Each row has a class, written after it.
4 38 -21 31 28 -3 -8 81 -11 -10 10 18 9 28 0 17 40 -12 3 15 -12 17 -20 28 -4 -1 -11 -19 -12 48 -25 -5 -8 -6 31 8 32 -> D
1 60 16 3 -1 17 34 33 -8 0 -13 14 -24 45 -5 25 14 -29 -7 -32 -5 28 -30 8 2 -3 5 -20 -13 21 -3 -6 8 -12 -4 -2 11 -> K
1 -15 -18 14 20 10 -30 47 -10 -30 -9 9 15 47 2 11 14 -4 -3 0 7 -17 -11 10 -16 14 -14 11 1 14 -1 -7 3 -8 13 -3 22 -> J
28 -14 -21 16 8 -10 -11 32 -9 -28 32 0 9 -31 27 -11 16 34 11 25 -2 -9 -5 -12 -8 -13 8 55 -20 14 -14 13 -21 13 21 22 -5 -> M
-19 47 -2 18 4 -19 28 12 23 26 9 8 -56 30 -11 12 45 -11 -2 -36 -20 62 -48 30 -20 -30 -19 -55 6 64 -34 13 23 -7 22 -33 28 -> F
-35 4 17 -12 -18 19 25 -66 17 35 -22 -4 -15 4 -28 -14 -7 -17 -16 -36 -7 9 -15 2 18 1 -16 -56 19 -5 20 -4 20 -29 -25 -34 -11 -> D
-39 -58 -42 25 9 -19 -42 -22 13 21 29 -23 57 -41 -19 -62 9 41 -8 19 -21 3 39 33 30 -15 -36 -46 36 6 -6 9 -8 1 19 -26 57 -> E
-11 -29 5 14 -1 31 -5 -44 9 -6 -56 1 -11 82 -13 -14 -12 -12 -20 -47 -4 -12 -25 4 -16 14 -27 -2 34 -5 23 5 40 -41 -27 -46 -18 -> K
6 -3 -25 43 -4 -12 -7 24 7 -1 19 -4 -13 17 3 -16 16 15 -3 -1 -24 38 -6 29 -14 -16 -31 -9 6 39 -22 17 14 4 21 -20 25 -> K
17 -59 -6 12 36 27 -57 32 -19 -39 -44 11 47 70 10 -10 -3 -5 2 6 23 -63 1 -13 -23 31 5 65 19 -21 19 -12 5 -21 -11 6 -5 -> E
-25 9 13 -13 -9 14 18 -29 8 28 -10 -1 4 -9 -26 -6 -1 -17 -9 -23 -8 5 -6 -1 20 5 -8 -51 7 -4 10 -10 3 -25 -11 -12 1 -> D
26 -32 -13 27 26 14 -42 36 -8 -42 -23 13 12 60 20 -9 13 -4 2 8 7 -21 -12 -7 -25 16 -9 41 0 15 -2 -4 14 -17 9 5 -16 -> D
14 -49 -2 16 4 26 -24 -28 -5 -27 -31 3 -4 33 4 -27 -8 13 -11 0 2 -26 0 -28 -17 16 -7 34 15 -12 17 4 9 -19 -27 -2 -43 -> D
15 -7 3 0 -2 8 -3 -12 2 -6 -14 0 11 -4 10 -12 -6 0 2 6 11 -29 11 -12 3 13 7 26 6 -22 18 0 -7 -9 -27 6 -16 -> T
-13 -29 -35 13 9 -22 -26 35 9 3 32 -5 49 -40 -16 -21 30 16 3 24 -15 -9 13 30 8 -11 -32 -33 3 26 -18 4 -15 -4 37 -3 44 -> L
4 57 37 -21 -3 19 56 -22 12 4 -29 14 -69 57 4 24 13 -43 -9 -44 0 36 -47 -13 -14 -12 20 -21 -19 3 13 7 40 -4 -31 -20 -32 -> L
39 10 1 -10 27 3 -22 73 -21 -40 4 21 22 -9 28 28 15 -13 18 35 19 -26 -2 -20 -24 12 34 56 -44 -4 -8 -2 -29 0 6 50 -20 -> L
10 3 13 -9 -17 9 10 -5 -8 13 4 -1 22 -38 -4 8 -14 -8 2 -5 7 -6 11 -7 12 6 7 5 -11 -17 7 -6 -18 -8 -6 13 6 -> K
-3 43 0 -14 7 -9 19 7 2 11 15 -4 -10 -12 0 2 1 -8 2 1 -13 25 -5 3 23 -13 11 -21 -4 -3 -10 -6 -13 6 1 11 7 -> Q
-5 49 22 -27 -19 -2 43 -26 7 29 14 -4 -20 -48 2 -2 -10 -15 3 -7 -7 22 8 -5 30 0 20 -28 -17 -20 12 -6 -14 -3 -28 11 -7 -> T
-19 3 6 -9 0 22 3 -1 -4 19 -20 -1 28 14 -24 2 -8 -5 -8 -15 6 -25 2 -7 9 17 -6 -24 15 -22 26 -10 -12 -17 -18 3 4 -> M
7 -10 -3 8 12 1 -9 -1 0 -3 9 -2 11 -22 12 -13 3 8 0 14 3 -4 8 -1 4 -3 7 22 -2 -7 0 7 2 13 -4 0 5 -> E
-21 31 -12 -2 6 -13 14 4 20 21 7 -6 -10 15 -19 -9 14 -15 -4 -19 -25 31 -18 32 12 -15 -23 -53 21 21 -13 -5 15 -6 16 -22 31 -> Q
-11 24 15 -20 -25 -8 41 -48 9 39 22 -5 -22 -55 -14 -1 -4 -6 0 -17 -8 18 -3 -8 18 -16 -5 -50 -11 -16 0 2 5 -14 -13 1 7 -> Z
-26 60 33 -30 -19 1 64 -36 7 49 13 -2 -56 -24 -12 16 7 -21 -7 -32 -12 65 -22 -7 19 -19 17 -67 -18 9 -6 1 0 2 -20 -9 1 -> F
31 32 0 18 12 -4 11 29 -8 -27 9 11 -64 33 36 0 21 -2 3 5 2 39 -23 0 -13 -22 21 28 -26 25 -16 16 16 10 1 9 -22 -> U
-35 43 0 -12 -16 -14 35 -5 16 46 35 -7 -12 -48 -26 13 10 -17 -3 -17 -10 40 -4 36 20 -16 -14 -82 -6 17 -12 -5 2 9 15 -17 50 -> J
14 47 4 11 27 18 16 37 6 -29 -50 17 -27 114 -3 20 13 -33 -10 -31 2 -2 -40 10 -25 5 -1 14 20 6 -3 1 28 -5 -5 -16 -8 -> Q
11 39 -20 42 19 -1 -8 89 -16 -17 4 15 4 47 5 20 37 -10 3 2 -14 27 -22 36 -15 -5 -11 -1 -10 48 -28 4 -1 -6 35 1 37 -> K
-28 0 -27 26 21 -6 -23 39 1 14 15 -4 46 -1 -18 -15 20 3 -5 10 -3 0 13 39 13 -3 -18 -41 17 15 -12 -1 -8 7 22 -7 58 -> E
-22 -32 11 -17 10 24 -19 -27 -9 15 -25 -4 37 10 -13 -16 -23 -8 -6 -7 10 -30 18 -8 22 23 14 -13 19 -42 32 -17 -13 -20 -34 -2 5 -> E
5 3 19 -15 7 38 -7 42 -14 -10 -45 17 34 50 -15 21 -9 -35 -5 -12 34 -57 2 -10 2 27 21 2 3 -33 24 -22 -14 -31 -17 16 2 -> U
15 42 15 -5 18 4 17 24 -15 -6 10 10 -23 0 18 9 13 -19 5 6 -1 24 -9 -5 5 -4 30 13 -23 2 -2 -4 -1 15 -9 19 -2 -> E
9 -43 -2 12 -4 14 -19 -27 6 -20 -19 -4 -25 42 11 -36 -4 11 -10 -6 2 -5 0 -8 -8 0 -8 11 13 -3 13 6 24 -19 -18 -21 -26 -> U
15 -19 8 -16 16 27 -11 33 -4 -26 -42 17 37 40 -12 15 6 -22 -3 -6 21 -60 -12 -14 -16 27 11 26 0 -19 20 -10 -7 -27 -8 9 -7 -> L
2 36 14 13 12 34 13 33 0 -12 -52 17 -24 114 -8 17 5 -38 -18 -32 23 -11 -22 12 -18 7 5 -16 11 -5 13 1 27 -21 -18 -15 -3 -> U
-11 -18 -13 20 -14 3 -7 -2 3 15 5 -11 21 -5 -18 -20 -6 11 -9 -4 -13 11 19 17 5 2 -25 -28 13 3 -3 4 -5 -4 2 -13 23 -> K
43 -39 -34 39 22 -17 -47 48 2 -50 7 3 10 18 38 -28 22 22 13 25 3 -21 -7 2 -25 3 -14 75 3 25 -12 10 8 -3 18 9 -6 -> T
7 2 -19 14 -16 -41 22 -27 23 21 59 -14 -41 -67 13 -27 11 27 5 10 -17 53 7 14 -1 -41 -19 -23 -18 19 -34 28 21 29 14 -1 12 -> Z
28 0 11 -10 16 21 2 30 -13 -38 -27 16 -2 44 11 16 15 -15 -2 -3 13 -25 -21 -26 -18 11 20 46 -22 -6 8 2 3 -11 -12 11 -28 -> L
-35 -1 10 -20 -47 -4 26 -79 12 65 33 -30 3 -95 -18 -25 -31 11 -9 -5 -16 43 35 4 51 -12 -4 -72 -3 -22 14 -1 -17 -2 -24 -12 14 -> K
-31 73 43 -53 -40 -6 75 -55 10 74 29 -8 -31 -61 -17 10 -14 -23 -1 -28 -17 36 -4 3 57 -9 21 -75 -19 -18 14 -10 -19 -4 -33 -5 11 -> T
-9 -53 -2 -12 -9 5 -16 -45 12 13 -10 -12 26 -14 -10 -24 -9 8 -6 0 9 -26 14 -9 10 2 -6 -11 12 -24 21 3 -1 -11 -18 -14 -7 -> L
-23 0 -20 1 -11 -19 1 11 9 34 46 -9 41 -87 -22 -17 6 19 4 29 -14 14 25 22 33 -5 -2 -54 -9 11 -21 -4 -44 6 27 10 42 -> D
-14 -1 7 -13 0 2 2 3 -4 18 3 -2 9 -11 -9 8 6 -5 -1 -5 -2 11 -1 -10 6 4 1 -29 -3 -1 -5 -7 -18 -7 -1 5 13 -> F
-42 17 3 -11 -10 1 22 -13 10 45 14 -7 19 -39 -31 -11 -6 1 -7 -12 -5 9 4 19 32 -8 7 -56 12 -11 4 -3 -22 -3 -3 -12 42 -> E
-16 18 7 6 0 16 18 -18 8 19 -17 4 -4 18 -19 -3 5 -15 -14 -18 -1 8 -6 6 11 1 -8 -44 9 2 7 0 9 -14 -15 -16 2 -> D
6 -68 -15 17 2 -2 -23 -68 11 -15 -6 -13 -12 0 18 -48 4 37 -2 -7 -8 -9 -12 -12 -14 -10 -23 38 25 5 11 21 30 -14 -12 -28 -36 -> M
11 1 -1 -8 21 11 -19 64 -27 -19 -4 11 36 4 2 25 15 -7 5 15 14 -25 5 -15 -4 16 12 20 -16 -1 -8 -14 -37 -5 11 38 14 -> F
-23 41 31 -36 -6 14 32 -5 -11 43 0 -1 1 -30 -15 24 -7 -32 -2 -12 5 25 9 -12 29 4 27 -63 -17 -26 9 -17 -29 -7 -21 21 7 -> F
-39 52 28 -36 -23 9 56 -69 30 44 -16 -10 -30 8 -34 0 -16 -34 -14 -54 -14 30 -25 8 26 -10 -9 -82 26 -17 15 -11 19 -19 -27 -34 8 -> Q
2 -2 -1 1 0 7 1 -7 2 -8 -16 -1 -1 12 2 -18 -2 0 -3 -9 -2 -16 -2 -6 7 12 -1 11 9 -10 15 -3 -6 -23 -24 -2 -13 -> T
8 -65 -1 5 -11 22 -20 -41 11 -22 -39 -7 -9 44 0 -36 -24 21 -13 -9 15 -37 1 -19 -11 8 10 35 27 -31 21 11 8 -23 -28 -21 -33 -> U
1 12 10 -22 3 14 0 31 -20 12 -7 8 39 -4 -15 24 -12 -23 5 4 16 -33 17 -13 14 21 14 -24 -16 -41 11 -21 -29 -23 -13 36 18 -> Z
-28 3 0 -6 9 6 -6 18 -3 25 1 -1 38 0 -27 -10 -5 -6 -2 -2 -3 -8 16 15 15 11 -4 -38 12 -15 5 -14 -15 -4 0 1 39 -> E
16 -15 -13 30 17 16 -25 45 -7 -29 -31 12 25 64 -1 8 11 -11 -4 -13 2 -24 -16 16 -26 15 -18 29 12 15 -4 1 13 -24 13 -11 12 -> K
-16 -27 -3 -17 -11 1 -8 -22 6 28 17 -16 44 -48 -10 -18 -14 10 0 2 7 -15 28 -5 28 2 -6 -28 4 -23 19 -8 -18 -1 -8 7 14 -> M
-8 -85 -37 12 5 -3 -51 9 7 -20 -2 -11 70 -21 -18 -43 3 39 -3 30 -2 -51 29 6 1 10 -17 8 21 -13 2 7 -31 -14 16 -4 16 -> L
9 5 26 -33 -9 15 15 -5 -13 8 5 5 23 -50 -1 8 -16 -7 4 17 10 -17 16 -31 27 19 33 5 -28 -32 11 -17 -37 0 -19 30 -19 -> D
20 4 0 14 -2 2 2 13 -3 -9 1 4 -4 4 9 4 6 -5 2 -7 -5 7 -10 5 -10 -1 -4 22 -8 14 -8 5 9 -6 9 -2 1 -> K
-2 5 28 -19 -15 23 34 -65 10 2 -28 1 -54 19 -1 10 -10 -23 -12 -43 9 7 -31 -18 -9 1 9 5 4 -16 23 4 35 -10 -34 -30 -35 -> J
25 -52 -29 16 11 -16 -48 26 -12 -15 41 -2 56 -82 15 -22 3 41 15 60 -7 -20 35 -14 8 13 -4 32 -21 0 -16 -4 -45 8 21 38 8 -> D
-16 17 -11 7 -11 -21 26 -22 17 29 27 -3 -23 -24 -14 -8 16 3 -2 -21 -19 32 -15 17 4 -27 -28 -56 0 17 -18 12 17 -11 9 -16 28 -> Z
31 -33 -23 23 26 3 -33 15 4 -45 -21 2 7 51 21 -17 4 11 -1 9 3 -25 -11 -5 -23 2 -8 60 20 -2 -5 9 14 1 5 -5 -18 -> Q
-13 73 4 5 -3 -6 46 20 9 15 19 7 -64 28 2 30 26 -26 -4 -36 -2 63 -44 24 -10 -27 -1 -38 -19 42 -20 8 32 15 14 -16 29 -> J
-11 -5 0 -8 -21 -2 -4 1 -4 30 29 -13 44 -58 -13 -8 -14 5 -1 10 -10 8 33 7 37 5 -6 -44 -12 -12 1 -11 -31 -6 5 8 33 -> K
-11 -80 -30 21 10 -1 -46 -45 5 -8 -1 -19 22 2 8 -58 -3 39 -5 8 -10 -14 15 -2 4 -3 -31 5 30 -4 16 11 9 -16 -11 -21 -16 -> M
-14 -33 10 -14 -20 27 -7 -44 5 18 -26 -13 27 -4 -20 -19 -35 -3 -15 -5 26 -38 37 -11 21 13 6 -26 18 -55 34 -6 -13 -18 -36 -5 -6 -> U
18 19 -15 26 41 -4 -22 85 -12 -31 6 19 10 45 20 9 35 -14 11 7 -1 3 -24 20 -21 -4 2 30 -10 33 -22 -2 10 6 32 10 30 -> E
-15 3 36 -41 -17 33 25 -35 -8 21 -40 6 14 15 -31 11 -26 -23 -9 -34 16 -40 2 -35 15 26 17 -31 -1 -58 30 -19 -9 -39 -45 8 -13 -> Z
24 4 -8 11 1 -3 -13 56 -10 -11 20 4 29 -11 12 9 3 -3 9 13 5 3 9 6 3 3 -2 18 -22 10 -12 -6 -14 9 24 20 24 -> K
-16 15 18 -12 -8 26 18 -7 -5 25 -35 8 8 44 -34 18 -15 -27 -11 -32 10 -23 -3 -13 -3 19 -5 -46 8 -39 20 -12 -1 -32 -31 1 7 -> Z
1 13 5 -7 1 5 10 17 0 12 -13 10 0 33 -14 13 1 -17 1 -23 9 -11 -16 -3 -8 6 -2 -19 -5 -11 -1 -6 11 -21 1 6 18 -> Z
8 -77 -39 26 28 12 -75 45 -7 -40 -17 -2 71 27 2 -8 -4 14 -6 27 28 -63 26 11 -14 30 -22 32 21 -14 10 -4 -9 -2 11 4 26 -> J
15 13 20 -7 -9 16 36 -52 9 4 -12 -4 -43 6 17 -6 -5 -5 -6 -16 7 10 -15 -24 -6 -9 19 16 -5 -14 18 14 27 9 -35 -11 -44 -> M
-34 -7 -1 6 -4 6 17 -30 14 14 -23 -4 -28 33 -24 -11 11 8 -16 -39 -10 22 -31 8 -4 -10 -12 -35 29 14 -5 12 6 -19 -7 -34 3 -> F
-7 56 -7 14 1 -17 30 30 11 15 31 6 -50 7 5 23 30 -14 1 -19 -4 60 -35 32 -8 -27 -10 -35 -17 48 -24 8 26 21 25 -15 37 -> J
-18 17 17 -20 -6 2 24 -30 -4 28 2 -8 -19 -31 -7 3 0 -6 -4 -11 -4 30 4 -7 18 -4 14 -35 -7 -11 0 -2 -14 -1 -15 6 -3 -> F
10 0 -16 24 3 -6 -9 21 -5 -5 14 -2 5 -2 8 -6 9 10 0 8 -13 21 3 16 1 -5 -9 2 -7 20 -14 7 -3 -1 12 0 17 -> K
